[[  0.4 -30.9  -1.5  14.5  -1.2 -28.0]
 [ -0.9 -41.7   4.9  14.5   0.3 -29.0]
 [  0.4 -30.9  -1.5  15.1   0.3 -28.0]]
=>
[[ -1.2 -28.0   0.4 -30.9  -1.5  14.5]
 [  0.3 -29.0  -0.9 -41.7   4.9  14.5]
 [  0.3 -28.0   0.4 -30.9  -1.5  15.1]]

[[ 15.7  -1.8  -4.8   4.3  11.3  16.6  -3.9  -8.5  -2.3  -2.6  -2.6  -2.5
   -6.2  -3.4  -4.1]
 [ 15.5   8.3  -1.0  -4.4  13.4  19.5  -1.1  -2.2   5.7   5.7   5.4   5.6
   -6.3  -1.1  -6.2]
 [ 39.7  -2.7  -9.7   4.2  26.6  45.5  -7.4 -14.0  -2.3  -2.5  -2.2  -2.7
  -13.7  -9.8 -10.2]
 [  4.4   5.7  -4.6  -3.0   0.6   1.9  -3.1  -7.6   4.7   4.4   4.0   4.7
   -2.0  -2.4   0.2]
 [ 21.7  -2.5  -7.7   2.5  12.6  23.3  -5.2 -11.1  -1.3  -1.6  -1.5  -1.4
   -7.3  -7.6  -4.1]]
=>
[[ -3.4  -4.1  15.7  -1.8  -4.8   4.3  11.3  16.6  -3.9  -8.5  -2.3  -2.6
   -2.6  -2.5  -6.2]
 [ -1.1  -6.2  15.5   8.3  -1.0  -4.4  13.4  19.5  -1.1  -2.2   5.7   5.7
    5.4   5.6  -6.3]
 [ -9.8 -10.2  39.7  -2.7  -9.7   4.2  26.6  45.5  -7.4 -14.0  -2.3  -2.5
   -2.2  -2.7 -13.7]
 [ -2.4   0.2   4.4   5.7  -4.6  -3.0   0.6   1.9  -3.1  -7.6   4.7   4.4
    4.0   4.7  -2.0]
 [ -7.6  -4.1  21.7  -2.5  -7.7   2.5  12.6  23.3  -5.2 -11.1  -1.3  -1.6
   -1.5  -1.4  -7.3]]

[[  5.3  12.6  -2.9 -12.4  40.1  39.7  37.1  41.1  -6.5  -6.7]
 [-17.7 -39.5   2.5   1.5 -17.7 -18.2 -18.1 -17.4   8.7   7.4]
 [-17.0 -30.5  11.2  17.5  31.1  31.4  29.3  32.5   9.2   8.3]]
=>
[[ -6.5  -6.7   5.3  12.6  -2.9 -12.4  40.1  39.7  37.1  41.1]
 [  8.7   7.4 -17.7 -39.5   2.5   1.5 -17.7 -18.2 -18.1 -17.4]
 [  9.2   8.3 -17.0 -30.5  11.2  17.5  31.1  31.4  29.3  32.5]]

[[-23.1  -7.1   5.4   3.1  -3.4   1.6]
 [-14.1 -26.0 -24.5  -3.8   4.9  25.2]
 [  0.0  15.9  -3.9 -23.0  19.2 -20.1]
 [ -0.8  -7.4   2.1  27.3 -27.7  29.1]
 [  0.8  29.2  -2.7  29.1  -0.5 -20.1]
 [  1.9 -11.1 -16.9 -26.4  -0.6   6.0]
 [ 44.6  -2.0 -23.5  11.5   5.4  16.5]
 [ -8.2  -1.9 -24.9  -2.0  19.1  -7.8]]
=>
[[ -3.4   1.6 -23.1  -7.1   5.4   3.1]
 [  4.9  25.2 -14.1 -26.0 -24.5  -3.8]
 [ 19.2 -20.1   0.0  15.9  -3.9 -23.0]
 [-27.7  29.1  -0.8  -7.4   2.1  27.3]
 [ -0.5 -20.1   0.8  29.2  -2.7  29.1]
 [ -0.6   6.0   1.9 -11.1 -16.9 -26.4]
 [  5.4  16.5  44.6  -2.0 -23.5  11.5]
 [ 19.1  -7.8  -8.2  -1.9 -24.9  -2.0]]

[[-49.0  23.2   5.5 -12.2  -2.6  34.2  24.8 -19.1  35.5]
 [  8.5  -8.4 -11.3  14.1   2.7  -7.9   4.8   2.8  16.1]
 [  0.0  -1.6  -2.9   0.8   0.2   1.3   0.1  -0.8   0.3]
 [ -4.3  11.9  -1.1   9.4   1.1  -7.0   6.9   2.9  -5.9]
 [  0.0  -0.6  -0.8   0.4  -0.1   0.6   0.1  -0.2   0.2]
 [  0.2  -0.3  -0.4   0.1   0.3  -0.8   0.0  -0.1   1.0]
 [ -3.9  10.2  -0.9   8.0   0.8  -5.9   5.8   2.8  -4.9]
 [ -6.4  -8.7  45.7 -15.6 -48.7  23.3  -5.9 -29.0 -30.3]
 [ -1.3 -23.1 -12.6 -13.3   5.8   5.0   1.3 -20.8  -5.4]
 [  1.3  -1.4  -2.0   2.2   0.4  -1.4   1.0   0.5   2.5]]
=>
[[-19.1  35.5 -49.0  23.2   5.5 -12.2  -2.6  34.2  24.8]
 [  2.8  16.1   8.5  -8.4 -11.3  14.1   2.7  -7.9   4.8]
 [ -0.8   0.3   0.0  -1.6  -2.9   0.8   0.2   1.3   0.1]
 [  2.9  -5.9  -4.3  11.9  -1.1   9.4   1.1  -7.0   6.9]
 [ -0.2   0.2   0.0  -0.6  -0.8   0.4  -0.1   0.6   0.1]
 [ -0.1   1.0   0.2  -0.3  -0.4   0.1   0.3  -0.8   0.0]
 [  2.8  -4.9  -3.9  10.2  -0.9   8.0   0.8  -5.9   5.8]
 [-29.0 -30.3  -6.4  -8.7  45.7 -15.6 -48.7  23.3  -5.9]
 [-20.8  -5.4  -1.3 -23.1 -12.6 -13.3   5.8   5.0   1.3]
 [  0.5   2.5   1.3  -1.4  -2.0   2.2   0.4  -1.4   1.0]]

[[-17.9  -5.7   6.7 -25.0  -4.7 -27.0 -24.4  -5.5  -7.2 -42.9  -3.8]
 [-33.9 -32.7   2.8 -22.9 -34.9 -25.0 -22.5 -39.1  -8.9 -52.5  -1.9]
 [  3.0 -11.6 -25.6   4.0 -10.6   5.1   2.8 -12.6 -32.5  -3.8  -2.7]
 [ -2.4  -8.6  -5.6 -18.7  -7.4 -19.9 -17.0  -9.3  -0.8   7.1  -3.6]
 [  3.8   6.4  15.1 -37.9   9.5 -45.9 -38.7   9.6  21.7  16.5  -3.2]]
=>
[[-42.9  -3.8 -17.9  -5.7   6.7 -25.0  -4.7 -27.0 -24.4  -5.5  -7.2]
 [-52.5  -1.9 -33.9 -32.7   2.8 -22.9 -34.9 -25.0 -22.5 -39.1  -8.9]
 [ -3.8  -2.7   3.0 -11.6 -25.6   4.0 -10.6   5.1   2.8 -12.6 -32.5]
 [  7.1  -3.6  -2.4  -8.6  -5.6 -18.7  -7.4 -19.9 -17.0  -9.3  -0.8]
 [ 16.5  -3.2   3.8   6.4  15.1 -37.9   9.5 -45.9 -38.7   9.6  21.7]]

[[ -0.1  34.0 -21.5  -9.4 -39.8  39.9  10.1 -17.4   0.5  18.4 -15.8]
 [ 16.0  19.5   3.5 -20.7  12.0  23.8 -19.0  31.1  26.8  21.0  23.5]
 [  4.8  34.6   2.6   4.1   0.8  -5.4   2.9  14.4 -29.0 -16.6  14.6]
 [  4.1  19.4 -28.4   8.4 -34.5  11.8  -9.7 -30.7  29.2 -29.3  20.6]
 [-13.9  15.8  34.2 -34.1  17.5 -17.7  16.0 -26.6  10.4 -11.3 -26.6]
 [-48.8  23.1 -15.0   5.6  24.1  -9.2   2.1  30.7  23.3   5.0   5.4]]
=>
[[ 18.4 -15.8  -0.1  34.0 -21.5  -9.4 -39.8  39.9  10.1 -17.4   0.5]
 [ 21.0  23.5  16.0  19.5   3.5 -20.7  12.0  23.8 -19.0  31.1  26.8]
 [-16.6  14.6   4.8  34.6   2.6   4.1   0.8  -5.4   2.9  14.4 -29.0]
 [-29.3  20.6   4.1  19.4 -28.4   8.4 -34.5  11.8  -9.7 -30.7  29.2]
 [-11.3 -26.6 -13.9  15.8  34.2 -34.1  17.5 -17.7  16.0 -26.6  10.4]
 [  5.0   5.4 -48.8  23.1 -15.0   5.6  24.1  -9.2   2.1  30.7  23.3]]

[[  9.8  11.3 -11.1   6.7 -37.6   7.7 -27.0 -33.0   9.2]
 [ 25.6 -20.2 -36.8  23.9  -3.6 -19.6 -35.3  -5.4 -18.4]
 [ -5.3  -9.8 -11.2  -8.5 -18.2   0.7 -15.0 -14.3  -8.9]
 [-32.8 -34.6  13.9 -37.6   5.0 -12.2   1.0  13.3 -32.3]
 [-45.7 -26.4  30.7 -45.3  -3.1 -16.0  13.4  11.3 -23.5]
 [-38.0  -6.5  37.3 -37.2 -22.6 -12.2   4.5  -4.9  -6.1]]
=>
[[-33.0   9.2   9.8  11.3 -11.1   6.7 -37.6   7.7 -27.0]
 [ -5.4 -18.4  25.6 -20.2 -36.8  23.9  -3.6 -19.6 -35.3]
 [-14.3  -8.9  -5.3  -9.8 -11.2  -8.5 -18.2   0.7 -15.0]
 [ 13.3 -32.3 -32.8 -34.6  13.9 -37.6   5.0 -12.2   1.0]
 [ 11.3 -23.5 -45.7 -26.4  30.7 -45.3  -3.1 -16.0  13.4]
 [ -4.9  -6.1 -38.0  -6.5  37.3 -37.2 -22.6 -12.2   4.5]]

[[-17.4 -38.8  -4.8 -10.6 -41.1  -9.8]
 [ 22.9  28.2  -6.0 -25.9  25.1 -29.2]
 [ 19.5  14.0  23.2  -3.3   0.0   4.3]]
=>
[[-41.1  -9.8 -17.4 -38.8  -4.8 -10.6]
 [ 25.1 -29.2  22.9  28.2  -6.0 -25.9]
 [  0.0   4.3  19.5  14.0  23.2  -3.3]]
